Below are the code and all the weights of a small trained network. Each question names an input and a target symbol and asks about switching units off, where a switched-off unit gives its printed mean instead of its output.

import numpy as np


def w(rows, s, z=0):
    codes = np.array(rows[::2]) - 128.0
    scale = np.full(codes.shape[1], s)
    scale[-1] = z or s
    return codes * scale


def norm(h):
    return h / np.sqrt((h * h).mean(-1, keepdims=True) + 1e-5)


def softmax(a):
    e = np.exp(a - a.max(-1, keepdims=True))
    return e / e.sum(-1, keepdims=True)


def log_softmax(a):
    a = a - a.max(-1, keepdims=True)
    return a - np.log(np.exp(a).sum(-1, keepdims=True))


def net(x, mask):
    ids = ['γεζημφψω'.index(c) for c in x.split()]
    T = len(ids)
    res = E[ids] + P[:T]
    u = 0
    for l in range(3):
        r = norm(res)
        for j in range(2):
            rows = slice(3 * j, 3 * j + 3)
            q, k, v = (r @ M[l][rows].T for M in (Q, K, V))
            z = softmax(np.where(np.tri(T) > 0, q @ k.T / 3**0.5, -1e9)) @ v
            o = O[l][rows]
            res = res + np.where(mask[u + j], z, o[:, -1]) @ o[:, :-1]
        u += 2
    return log_softmax(norm(res)[-1] @ U[:, :-1].T + U[:, -1])


Q, K, V, O = {}, {}, {}, {}
E = w([
[104,87,127],'γ',
[148,90,123],'ε',
[253,162,147],'ζ',
[107,80,131],'η',
[175,72,124],'μ',
[103,118,114],'φ',
[191,166,115],'ψ',
[100,73,126],'ω',
],0.0054)
P = w([
[138,155,145],'0',
[145,7,137],'1',
[98,127,96],'2',
[201,104,141],'3',
[100,125,99],'4',
[109,60,153],'5',
[109,135,96],'6',
[110,26,152],'7',
[117,132,83],'8',
[106,29,151],'9',
[133,145,73],'10',
],0.014)
Q[0] = w([
[61,57,209],'0.h0',
[85,45,86],'0.h0',
[45,236,78],'0.h0',
[174,139,2],'0.h1',
[168,7,120],'0.h1',
[63,78,180],'0.h1',
],0.008)
K[0] = w([
[107,109,50],'0.h0',
[91,162,63],'0.h0',
[93,69,110],'0.h0',
[147,161,247],'0.h1',
[113,191,135],'0.h1',
[134,143,71],'0.h1',
],0.012)
V[0] = w([
[161,89,57],'0.h0',
[254,54,149],'0.h0',
[216,201,92],'0.h0',
[10,175,11],'0.h1',
[69,128,250],'0.h1',
[80,22,116],'0.h1',
],0.0074)
O[0] = w([
[78,131,122,180],'0.h0',
[6,28,161,190],'0.h0',
[130,56,99,144],'0.h0',
[165,36,125,3],'0.h1',
[188,253,220,119],'0.h1',
[99,77,191,82],'0.h1',
],0.0072,0.0051)
Q[1] = w([
[147,2,151],'1.h0',
[189,168,127],'1.h0',
[71,171,75],'1.h0',
[62,160,193],'1.h1',
[87,137,223],'1.h1',
[151,153,71],'1.h1',
],0.0095)
K[1] = w([
[27,189,143],'1.h0',
[149,66,103],'1.h0',
[254,154,213],'1.h0',
[198,57,86],'1.h1',
[66,4,132],'1.h1',
[182,187,151],'1.h1',
],0.0073)
V[1] = w([
[192,94,117],'1.h0',
[64,154,118],'1.h0',
[2,24,67],'1.h0',
[128,118,157],'1.h1',
[192,176,100],'1.h1',
[116,200,101],'1.h1',
],0.0062)
O[1] = w([
[78,166,50,18],'1.h0',
[206,74,146,245],'1.h0',
[3,112,101,243],'1.h0',
[126,189,131,94],'1.h1',
[70,112,196,99],'1.h1',
[44,59,111,240],'1.h1',
],0.0052,0.0012)
Q[2] = w([
[180,54,212],'2.h0',
[142,133,157],'2.h0',
[193,69,191],'2.h0',
[158,216,93],'2.h1',
[207,109,11],'2.h1',
[154,164,208],'2.h1',
],0.012)
K[2] = w([
[9,1,109],'2.h0',
[119,134,97],'2.h0',
[72,23,30],'2.h0',
[44,163,100],'2.h1',
[119,200,131],'2.h1',
[123,104,152],'2.h1',
],0.01)
V[2] = w([
[42,121,57],'2.h0',
[247,141,48],'2.h0',
[157,172,200],'2.h0',
[93,102,46],'2.h1',
[184,65,142],'2.h1',
[118,64,131],'2.h1',
],0.012)
O[2] = w([
[111,157,1,118],'2.h0',
[224,72,115,2],'2.h0',
[78,3,171,149],'2.h0',
[199,38,173,199],'2.h1',
[57,108,155,91],'2.h1',
[148,65,193,184],'2.h1',
],0.0071,0.0014)
U = w([
[154,148,194,144],'γ',
[127,37,240,1],'ε',
[67,181,2,144],'ζ',
[187,156,174,168],'η',
[10,97,169,160],'μ',
[253,101,142,138],'φ',
[240,93,2,97],'ψ',
[145,163,189,143],'ω',
],0.012,0.0051)

Each question gives the input, a string of symbols that net reads in full, and the target symbol t.
The units are the heads (3 rows each of Q, K, V and O). Each row of codes is followed by its name. A weight is (code - 128) times the scale printed after its matrix; where a second scale follows, it is the last column's (O and U).
mask holds one flag per head, layer by layer. A switched-off head (its flag False) gives its mean, the last column of its rows in O, instead of its output. The means were averaged over made-up inputs and are rounded, as every weight is.
A unit's drop is (log p(t) with every unit on - log p(t) with that unit switched off) / (log p(t) with every unit on - log p(t) with every unit switched off).
The circuit of an input: a set's keep is (log p(t) with only the set's units on - log p(t) with every unit switched off) / (log p(t) with every unit on - log p(t) with every unit switched off). Starting from all 6 units, units are removed one at a time, each time the one whose removal leaves the highest keep (on an exact tie, the one counted first), for as long as the keep stays at least 0.8.
circuit, biggest first: the units of the circuit, biggest drop first
unit that matters most: the unit with the biggest drop
which heads matter: for each layer, one digit per head in row order, 1 if its drop is at least 0.15 and else 0, layers parted by /
drop of u: that unit's drop, to one decimal
input ε μ ζ η ψ ε ω φ μ φ ζ, target μ: unit that matters most -> 1.h0
input φ φ ε, target φ: which heads matter -> 10 / 00 / 10
input φ φ ε η μ, target φ: circuit, biggest first -> [2.h0 0.h0]
input ψ μ μ ψ μ ε φ, target ψ: which heads matter -> 11 / 10 / 10
input ψ ε μ ψ, target ψ: which heads matter -> 11 / 00 / 11
input φ ψ ε φ μ φ ζ ψ η φ ζ, target φ: circuit, biggest first -> [2.h0 0.h0]
input ζ ε μ ω, target ζ: which heads matter -> 00 / 10 / 10
input μ η μ η, target μ: which heads matter -> 00 / 00 / 11
input ε ε μ μ ψ, target μ: circuit, biggest first -> [0.h0 1.h0 0.h1 2.h0]
input ζ μ γ ζ, target ζ: which heads matter -> 01 / 11 / 11
input μ ψ μ η, target μ: circuit, biggest first -> [0.h0 2.h0 2.h1]
input ψ μ ε μ, target ψ: circuit, biggest first -> [2.h0 0.h1]
input ε μ ε φ μ μ ψ γ μ μ μ, target μ: circuit, biggest first -> [1.h0 2.h0 1.h1]
input μ φ ψ φ, target μ: unit that matters most -> 1.h0
input μ ε μ φ, target μ: circuit, biggest first -> [2.h1 2.h0 0.h0]
input ψ ε ζ ε ψ φ μ φ, target ψ: circuit, biggest first -> [0.h1 2.h0]
input ζ μ μ ψ γ φ ε ω φ, target ε: which heads matter -> 01 / 10 / 10
input ψ μ μ, target ψ: which heads matter -> 11 / 00 / 10
input ζ ε γ, target ε: which heads matter -> 01 / 11 / 10
input φ ε γ ψ ε ψ μ ψ ε ζ ζ, target φ: circuit, biggest first -> [2.h0]
input ψ ψ ε ψ ω ζ μ ε ζ, target ψ: circuit, biggest first -> [2.h0 0.h1]
input ψ μ ε ζ μ μ γ, target ψ: circuit, biggest first -> [2.h0 0.h0]
input ζ γ ζ φ, target ζ: drop of 1.h0 -> 0.1
input ψ φ ε η, target ψ: drop of 2.h0 -> 0.9
input φ φ ψ μ ε μ μ γ μ μ ψ, target φ: drop of 2.h0 -> 0.7
input ε μ ω μ ζ, target μ: drop of 1.h1 -> 0.3
input ζ μ μ ε ζ μ ω ψ, target ζ: circuit, biggest first -> [2.h0]
